Below is a small trained network, with its code and all its weights. Each question gives an input and a class and asks what happens when units are switched off, that is, made to give their printed mean instead of their output.

import numpy as np


def w(rows, s, z=0):
    codes = np.array(rows[::2]) - 128.0
    scale = np.full(codes.shape[1], s)
    scale[-1] = z or s
    return codes * scale


def f(y):
    return np.maximum(y, 0)


def log_softmax(a):
    a = a - a.max(-1, keepdims=True)
    return a - np.log(np.exp(a).sum(-1, keepdims=True))


def net(x, mask):
    res = np.array(x, float).reshape(1, 6) / 4 @ E
    y = f(res @ A[0][:, :-1].T + A[0][:, -1])
    res = res + np.where(mask, y, B[0][:, -1]) @ B[0][:, :-1]
    return log_softmax(res[-1] @ U[:, :-1].T + U[:, -1])


A, B = {}, {}
E = w([
[123,125,150,107,153,133,140,137],'x0',
[241,110,106,45,191,59,51,81],'x1',
[75,95,22,191,234,43,78,205],'x2',
[142,133,128,160,110,120,121,126],'x3',
[165,247,61,208,227,209,171,65],'x4',
[123,104,120,135,132,162,82,121],'x5',
],0.012)
A[0] = w([
[137,83,112,123,113,129,142,135,128],'N0',
[247,119,118,79,151,87,96,94,7],'N1',
[154,175,104,155,167,170,158,68,143],'N2',
[96,138,128,155,125,125,127,174,38],'N3',
[162,156,186,93,66,170,130,82,93],'N4',
[111,63,169,99,57,76,114,151,142],'N5',
[154,102,156,123,98,147,155,65,58],'N6',
[107,113,111,165,171,68,98,158,35],'N7',
[65,138,141,150,81,184,173,161,2],'N8',
],0.015,0.0039)
B[0] = w([
[189,107,124,104,129,145,131,119,154],'N0',
[40,93,203,242,42,194,217,58,227],'N1',
[238,178,157,50,142,215,35,164,231],'N2',
[99,110,128,120,125,110,169,92,170],'N3',
[71,81,2,89,212,24,157,175,243],'N4',
[219,245,151,86,132,221,45,188,253],'N5',
[151,87,7,144,140,72,133,83,191],'N6',
[94,77,71,51,183,45,122,127,211],'N7',
[109,55,217,184,81,147,166,15,234],'N8',
],0.0099,0.021)
U = w([
[235,232,123,83,129,209,76,157,99],'0',
[91,72,12,101,189,32,128,143,252],'1',
[50,78,206,192,43,184,161,76,30],'2',
],0.011,0.0022)

Each question gives the input, the list of numbers given to net, and the class t.
The units are the neurons (one row each of A and B). Each row of codes is followed by its name. A weight is (code - 128) times the scale printed after its matrix; where a second scale follows, it is the last column's (A, B and U).
mask holds one flag per neuron, in row order. A switched-off neuron (its flag False) gives its mean, the last column of its row in B, instead of its output. The means were averaged over made-up inputs and are rounded, as every weight is.
A unit's drop is (log p(t) with every unit on - log p(t) with that unit switched off) / (log p(t) with every unit on - log p(t) with every unit switched off).
The circuit of an input: a set's keep is (log p(t) with only the set's units on - log p(t) with every unit switched off) / (log p(t) with every unit on - log p(t) with every unit switched off). Starting from all 9 units, units are removed one at a time, each time the one whose removal leaves the highest keep (on an exact tie, the one counted first), for as long as the keep stays at least 0.8.
units of the circuit, in order: the units of the circuit, biggest drop first
unit that matters most: the unit with the biggest drop
top k neurons: the k neurons with the biggest drops, biggest first
drop when u is switched off: that unit's drop, to one decimal
input [0,-5,3,-7,3,-7], class 2: unit that matters most -> N5
input [3,6,2,-8,-5,-4], class 2: top 2 neurons -> (N1, N2)
input [-8,-5,5,-5,6,3], class 0: top 3 neurons -> (N2, N4, N1)
input [4,5,-8,5,6,-6], class 1: top 3 neurons -> (N4, N5, N6)
input [1,-3,2,-5,-2,4], class 2: top 2 neurons -> (N4, N2)
input [2,-8,5,8,7,1], class 2: top 3 neurons -> (N8, N5, N3)
input [2,0,-8,5,7,-5], class 1: top 2 neurons -> (N4, N5)
input [-7,3,-4,7,-3,8], class 1: top 2 neurons -> (N4, N2)
input [-1,-8,7,-2,-2,7], class 2: top 3 neurons -> (N4, N8, N6)
input [0,-7,5,-8,-5,8], class 2: top 2 neurons -> (N4, N8)
input [2,-8,6,1,-8,-4], class 0: top 2 neurons -> (N5, N1)
input [6,-2,3,-4,-4,-8], class 0: top 2 neurons -> (N4, N5)
input [-7,-4,0,2,-6,-5], class 0: drop when N5 is switched off -> 1.8
input [4,-1,-8,6,-4,-8], class 1: units of the circuit, in order -> (N4)
input [8,-3,-4,-8,0,-1], class 1: drop when N1 is switched off -> 0.8
input [0,-3,-3,-8,-5,-2], class 0: drop when N5 is switched off -> 2.1
input [7,8,-6,1,4,-3], class 2: drop when N1 is switched off -> 2.7
